Below are the code and all the weights of a small trained network. Each question names an input and a class and asks about switching units off, where a switched-off unit gives its printed mean instead of its output.

import numpy as np


def w(rows, s, z=0):
    codes = np.array(rows[::2]) - 128.0
    scale = np.full(codes.shape[1], s)
    scale[-1] = z or s
    return codes * scale


def f(y):
    return np.maximum(y, 0)


def log_softmax(a):
    a = a - a.max(-1, keepdims=True)
    return a - np.log(np.exp(a).sum(-1, keepdims=True))


def net(x, mask):
    res = np.array(x, float).reshape(1, 6) / 4 @ E
    y = f(res @ A[0][:, :-1].T + A[0][:, -1])
    res = res + np.where(mask, y, B[0][:, -1]) @ B[0][:, :-1]
    return log_softmax(res[-1] @ U[:, :-1].T + U[:, -1])


A, B = {}, {}
E = w([
[123,204,34,145,198,114,234,229,50,61,31,253],'x0',
[169,227,152,203,57,53,227,40,22,128,206,105],'x1',
[130,219,36,56,33,218,48,108,150,36,247,196],'x2',
[123,120,124,139,124,125,104,138,107,110,128,115],'x3',
[126,141,117,126,146,119,121,129,130,143,138,118],'x4',
[35,47,104,201,151,22,201,176,192,69,233,162],'x5',
],0.0044)
A[0] = w([
[157,207,147,189,37,103,193,60,24,158,113,84,64],'neuron 1',
[144,254,171,208,58,72,230,38,18,209,136,115,46],'neuron 2',
[153,67,206,220,235,118,133,157,134,208,62,97,26],'neuron 3',
[204,185,142,73,78,238,86,94,47,186,25,86,81],'neuron 4',
[211,179,158,90,115,182,91,78,55,184,30,91,54],'neuron 5',
[110,198,70,49,42,220,47,102,124,57,237,158,169],'neuron 6',
[98,91,223,121,37,120,52,66,144,179,195,53,39],'neuron 7',
[117,45,217,161,78,128,51,21,181,222,199,20,15],'neuron 8',
[163,251,170,182,42,70,171,56,23,104,184,105,42],'neuron 9',
[149,75,185,186,200,78,163,127,78,219,38,92,10],'neuron 10',
[205,208,191,98,98,217,124,81,32,199,37,71,75],'neuron 11',
[230,194,167,121,133,216,98,81,53,192,41,86,61],'neuron 12',
[161,116,205,152,172,97,137,113,92,168,25,91,32],'neuron 13',
[172,173,176,159,79,37,191,61,37,177,154,102,68],'neuron 14',
[165,198,106,185,207,104,190,197,40,76,46,241,39],'neuron 15',
[129,226,43,178,180,86,189,222,30,98,16,227,63],'neuron 16',
[161,62,234,165,87,79,44,42,198,178,197,28,25],'neuron 17',
[21,54,179,231,138,45,194,155,196,94,245,177,198],'neuron 18',
[161,78,210,212,172,76,167,99,115,189,46,65,15],'neuron 19',
[50,151,139,223,106,60,193,87,42,105,214,119,102],'neuron 20',
[135,68,213,226,200,49,181,132,124,227,58,67,5],'neuron 21',
[166,67,211,191,216,73,206,115,100,200,27,55,22],'neuron 22',
[91,43,108,40,219,226,67,193,229,145,24,96,231],'neuron 23',
],0.0038,0.0019)
B[0] = w([
[59,64,169,108,34,77,17,223,187,226,41,137,195],'neuron 1',
[32,77,187,65,51,83,11,219,174,238,19,156,216],'neuron 2',
[152,240,131,199,41,138,10,80,126,80,206,228,195],'neuron 3',
[236,62,22,227,122,62,204,205,196,161,193,13,214],'neuron 4',
[220,69,43,194,121,93,230,217,199,181,187,23,195],'neuron 5',
[185,248,72,228,82,205,72,8,71,41,234,229,245],'neuron 6',
[63,183,193,40,220,241,237,39,47,58,68,68,209],'neuron 7',
[17,150,184,23,249,226,205,45,49,93,52,27,231],'neuron 8',
[59,136,204,137,12,96,18,185,173,218,82,199,210],'neuron 9',
[161,208,164,215,53,205,66,65,91,54,203,223,196],'neuron 10',
[229,34,27,221,157,64,183,241,188,157,191,23,210],'neuron 11',
[174,56,28,165,188,81,254,201,207,180,114,35,202],'neuron 12',
[189,186,35,225,50,192,54,110,147,51,240,200,176],'neuron 13',
[25,73,175,60,89,106,84,173,121,227,51,115,195],'neuron 14',
[40,189,187,52,212,194,224,37,28,130,38,24,226],'neuron 15',
[24,195,223,21,241,202,242,28,18,106,53,43,247],'neuron 16',
[33,161,209,13,230,216,244,33,54,96,55,12,225],'neuron 17',
[215,9,28,196,161,58,210,243,216,152,205,31,254],'neuron 18',
[201,235,133,223,91,196,80,33,95,42,194,226,193],'neuron 19',
[134,47,117,142,48,41,53,245,220,212,70,62,205],'neuron 20',
[205,216,104,216,52,187,74,38,147,56,227,223,211],'neuron 21',
[185,238,166,202,56,175,44,46,56,16,232,252,214],'neuron 22',
[29,65,199,74,21,52,44,240,203,218,44,174,252],'neuron 23',
],0.0034,0.0051)
U = w([
[40,199,198,38,233,211,250,4,19,98,56,49,12],'0',
[240,233,62,226,45,197,58,23,97,37,236,221,42],'1',
[68,47,175,80,38,64,32,223,202,235,50,148,67],'2',
[247,34,23,219,157,46,219,215,203,158,207,33,63],'3',
[177,118,145,103,141,96,131,95,101,131,119,132,252],'4',
],0.0038,0.0023)

Each question gives the input, the list of numbers given to net, and the class t.
The units are the neurons (one row each of A and B). Each row of codes is followed by its name. A weight is (code - 128) times the scale printed after its matrix; where a second scale follows, it is the last column's (A, B and U).
mask holds one flag per neuron, in row order. A switched-off neuron (its flag False) gives its mean, the last column of its row in B, instead of its output. The means were averaged over made-up inputs and are rounded, as every weight is.
A unit's drop is (log p(t) with every unit on - log p(t) with that unit switched off) / (log p(t) with every unit on - log p(t) with every unit switched off).
The circuit of an input: a set's keep is (log p(t) with only the set's units on - log p(t) with every unit switched off) / (log p(t) with every unit on - log p(t) with every unit switched off). Starting from the 12 units with the biggest drops (on a tie, the unit counted first), units are removed one at a time, each time the one whose removal leaves the highest keep (on an exact tie, the one counted first), for as long as the keep stays at least 0.8.
units of the circuit, in order: the units of the circuit, biggest drop first
most important unit: the unit with the biggest drop
top k neurons: the k neurons with the biggest drops, biggest first
drop when u is switched off: that unit's drop, to one decimal
input [5,-4,0,3,7,1], class 0: units of the circuit, in order	(neuron 16; neuron 15)
input [-7,5,-1,2,-6,3], class 0: units of the circuit, in order	(neuron 17; neuron 8)
input [7,-4,-3,-6,7,2], class 0: most important unit	neuron 16
input [2,6,-6,-7,-7,-7], class 3: top 2 neurons	(neuron 11; neuron 12)
input [-5,3,-2,4,-3,-6], class 3: top 3 neurons	(neuron 11; neuron 4; neuron 5)
input [-8,-7,6,-3,8,-7], class 0: top 3 neurons	(neuron 8; neuron 7; neuron 17)
input [-7,-3,-6,4,5,-2], class 0: top 3 neurons	(neuron 8; neuron 17; neuron 7)
input [-7,-6,5,-3,3,-4], class 0: units of the circuit, in order	(neuron 8; neuron 7)
input [-4,2,5,-2,8,-6], class 3: top 2 neurons	(neuron 4; neuron 11)
input [6,6,2,-7,-5,-7], class 3: units of the circuit, in order	(neuron 11; neuron 4)
input [3,8,-2,6,7,-6], class 2: units of the circuit, in order	(neuron 2; neuron 1)
input [-3,8,-7,-5,6,-6], class 2: top 3 neurons	(neuron 2; neuron 1; neuron 14)
input [4,6,2,0,6,-7], class 3: top 2 neurons	(neuron 11; neuron 4)
input [-8,4,-6,-3,-4,0], class 0: units of the circuit, in order	(neuron 17)
input [4,7,6,6,-8,5], class 2: top 2 neurons	(neuron 20; neuron 9)
input [2,7,-8,-3,-4,7], class 1: drop when neuron 2 is switched off	-0.1
input [-8,2,7,3,0,4], class 0: drop when neuron 17 is switched off	0.3
input [6,7,0,6,-3,0], class 2: drop when neuron 7 is switched off	0.1
input [5,-6,3,6,-6,-8], class 3: drop when neuron 4 is switched off	0.3
input [-8,2,3,1,-8,-8], class 0: units of the circuit, in order	(neuron 8)
